Below is a small trained network, with its code and all its weights. Each question gives an input and a class and asks what happens when units are switched off, that is, made to give their printed mean instead of their output.

import numpy as np


def w(rows, s, z=0):
    codes = np.array(rows[::2]) - 128.0
    scale = np.full(codes.shape[1], s)
    scale[-1] = z or s
    return codes * scale


def f(y):
    return y / 2 * (1 + np.tanh(0.7978845608 * (y + 0.044715 * y**3)))


def log_softmax(a):
    a = a - a.max(-1, keepdims=True)
    return a - np.log(np.exp(a).sum(-1, keepdims=True))


def net(x, mask):
    res = np.array(x, float).reshape(1, 8) / 4 @ E
    y = f(res @ A[0][:, :-1].T + A[0][:, -1])
    res = res + np.where(mask, y, B[0][:, -1]) @ B[0][:, :-1]
    return log_softmax(res[-1] @ U[:, :-1].T + U[:, -1])


A, B = {}, {}
E = w([
[95,173,213,134],'x0',
[200,149,173,125],'x1',
[189,129,133,224],'x2',
[23,104,130,118],'x3',
[164,71,218,116],'x4',
[180,2,125,183],'x5',
[130,199,77,106],'x6',
[169,71,170,88],'x7',
],0.0088)
A[0] = w([
[126,27,109,174,157],'n0',
[118,158,181,109,172],'n1',
[158,98,198,172,129],'n2',
[95,115,147,53,254],'n3',
[58,187,158,131,162],'n4',
[140,213,98,135,164],'n5',
[168,154,90,117,170],'n6',
[80,96,94,190,136],'n7',
[123,101,92,133,98],'n8',
[122,86,3,186,172],'n9',
],0.014,0.0061)
B[0] = w([
[139,84,56,208,227],'n0',
[155,107,254,154,183],'n1',
[192,103,172,194,205],'n2',
[98,51,216,42,225],'n3',
[51,212,220,140,225],'n4',
[190,244,130,28,228],'n5',
[230,103,62,26,186],'n6',
[27,119,70,156,185],'n7',
[102,145,108,104,144],'n8',
[76,122,27,108,254],'n9',
],0.0071,0.011)
U = w([
[219,61,168,250,164],'0',
[67,118,146,76,220],'1',
[196,187,79,77,84],'2',
[117,73,157,61,209],'3',
[47,112,45,147,70],'4',
[77,210,206,157,4],'5',
],0.011,0.0023)

Each question gives the input, the list of numbers given to net, and the class t.
The units are the neurons (one row each of A and B). Each row of codes is followed by its name. A weight is (code - 128) times the scale printed after its matrix; where a second scale follows, it is the last column's (A, B and U).
mask holds one flag per neuron, in row order. A switched-off neuron (its flag False) gives its mean, the last column of its row in B, instead of its output. The means were averaged over made-up inputs and are rounded, as every weight is.
A unit's drop is (log p(t) with every unit on - log p(t) with that unit switched off) / (log p(t) with every unit on - log p(t) with every unit switched off).
The circuit of an input: a set's keep is (log p(t) with only the set's units on - log p(t) with every unit switched off) / (log p(t) with every unit on - log p(t) with every unit switched off). Starting from all 10 units, units are removed one at a time, each time the one whose removal leaves the highest keep (on an exact tie, the one counted first), for as long as the keep stays at least 0.8.
circuit, biggest first: the units of the circuit, biggest drop first
k most important neurons: the k neurons with the biggest drops, biggest first
drop when u is switched off: that unit's drop, to one decimal
input [7,-1,-8,-3,-3,-1,-4,0], class 5: circuit, biggest first -> [n4]
input [8,-7,-7,-7,-7,-1,1,6], class 5: 2 most important neurons -> [n4, n9]
input [7,4,-8,7,1,-7,-8,7], class 5: 2 most important neurons -> [n4, n1]
input [-8,0,-3,-3,-5,2,0,7], class 4: circuit, biggest first -> [n5, n9]
input [5,2,5,-5,-6,-4,-6,4], class 0: circuit, biggest first -> [n9, n4]
input [8,2,-8,2,-2,6,-3,-8], class 5: circuit, biggest first -> [n4, n9]
input [8,-4,-4,-2,1,1,-3,-2], class 5: 3 most important neurons -> [n4, n6, n9]
input [3,-7,3,-1,-5,8,-7,1], class 4: 2 most important neurons -> [n9, n7]
input [5,2,5,4,5,-4,-2,4], class 0: 2 most important neurons -> [n2, n5]
input [4,-8,-5,8,-5,-1,5,-6], class 5: drop when n4 is switched off -> 1.3
input [-8,-7,-8,1,1,1,-8,4], class 4: drop when n9 is switched off -> 0.1
input [5,6,-6,8,-8,5,4,3], class 5: drop when n9 is switched off -> 0.6
